[[-19  39  -4   1]
 [-32   6  26 -12]]
->
[[39 -4]
 [ 6 26]]

[[ 40  38  -7]
 [ 33  11 -27]
 [-14 -13 -28]
 [-33   2  20]
 [ 32  10 -28]]
->
[[ 38  -7]
 [ 11 -27]]

[[-11 -10  31  21]
 [  5  16 -21 -11]
 [  6  33 -29   8]]
->
[[-10  31]
 [ 16 -21]]

[[ 24 -12   5   1   7]
 [ 10 -13   4  -5  -8]
 [  4   3 -19 -25  31]]
->
[[-12   5]
 [-13   4]]

[[  1  -3  -1  -1]
 [ -2   0  -3   4]
 [-43  -3 -13  15]
 [  2  -3  -7  -6]]
->
[[-3 -1]
 [ 0 -3]]

[[ 12  -6  31 -29  28]
 [-35 -22 -14 -15  12]]
->
[[ -6  31]
 [-22 -14]]

[[ -7   4  10 -15 -36]
 [-18  23  -7  14 -19]
 [ -9  15   1 -10   3]
 [ -6  -1   4  13  19]]
->
[[ 4 10]
 [23 -7]]

[[-44  28 -22]
 [ -6 -23   8]]
->
[[ 28 -22]
 [-23   8]]
---
[[  3   0  33  14 -12  -1  -5  -7   1   1   0 -34  -2]
 [  0   3  -4  -5  22  -3  -1  -3  -2  -1   2   3 -13]]
->
[[ -2 -13]
 [-34   3]
 [  0   2]
 [  1  -1]
 [  1  -2]
 [ -7  -3]
 [ -5  -1]
 [ -1  -3]
 [-12  22]
 [ 14  -5]
 [ 33  -4]
 [  0   3]
 [  3   0]]

[[ 12  -8  15   9  20  19 -14   1]
 [  1   0   1  10   4  14  -2  -1]
 [-15  11   0  24   1   2  -1 -10]
 [ 13  -9  18  -6  20  -1 -15   1]
 [  7  -3  24   3  33  -1 -23  -1]]
->
[[  1  -1 -10   1  -1]
 [-14  -2  -1 -15 -23]
 [ 19  14   2  -1  -1]
 [ 20   4   1  20  33]
 [  9  10  24  -6   3]
 [ 15   1   0  18  24]
 [ -8   0  11  -9  -3]
 [ 12   1 -15  13   7]]

[[-12  31 -23]
 [-42  20  -8]
 [-10   2  27]
 [-14  21  12]
 [ -6  23 -10]
 [  0   6  -3]
 [-22   3 -12]
 [-16   2  35]
 [-18  17 -22]]
->
[[-23  -8  27  12 -10  -3 -12  35 -22]
 [ 31  20   2  21  23   6   3   2  17]
 [-12 -42 -10 -14  -6   0 -22 -16 -18]]

[[ -9  -9 -31 -14 -15 -10  -6 -10   8]
 [-10 -12  -9 -15 -15 -10 -11  -2   7]
 [ -9 -24 -25 -13 -14  -8 -15   3   8]
 [-11   0  11 -14 -15 -12  -2 -12   8]
 [ -9 -41  -7 -16 -12  -3 -33  30   6]]
->
[[  8   7   8   8   6]
 [-10  -2   3 -12  30]
 [ -6 -11 -15  -2 -33]
 [-10 -10  -8 -12  -3]
 [-15 -15 -14 -15 -12]
 [-14 -15 -13 -14 -16]
 [-31  -9 -25  11  -7]
 [ -9 -12 -24   0 -41]
 [ -9 -10  -9 -11  -9]]

[[-10   7 -32 -10 -17 -14   8 -30   8 -14  36  -8]
 [ -8 -28  10 -11 -11  -5 -20  17   7  -9 -11   8]
 [ -6 -27 -27 -14 -11  -4 -22  14   6  -4 -41 -23]
 [ -9 -21  -7 -11 -13  -8 -14   4   8 -10   0  -1]]
->
[[ -8   8 -23  -1]
 [ 36 -11 -41   0]
 [-14  -9  -4 -10]
 [  8   7   6   8]
 [-30  17  14   4]
 [  8 -20 -22 -14]
 [-14  -5  -4  -8]
 [-17 -11 -11 -13]
 [-10 -11 -14 -11]
 [-32  10 -27  -7]
 [  7 -28 -27 -21]
 [-10  -8  -6  -9]]

[[-33  -1  -1   0   0  -4]
 [  0  -1   1   7 -28  38]]
->
[[ -4  38]
 [  0 -28]
 [  0   7]
 [ -1   1]
 [ -1  -1]
 [-33   0]]
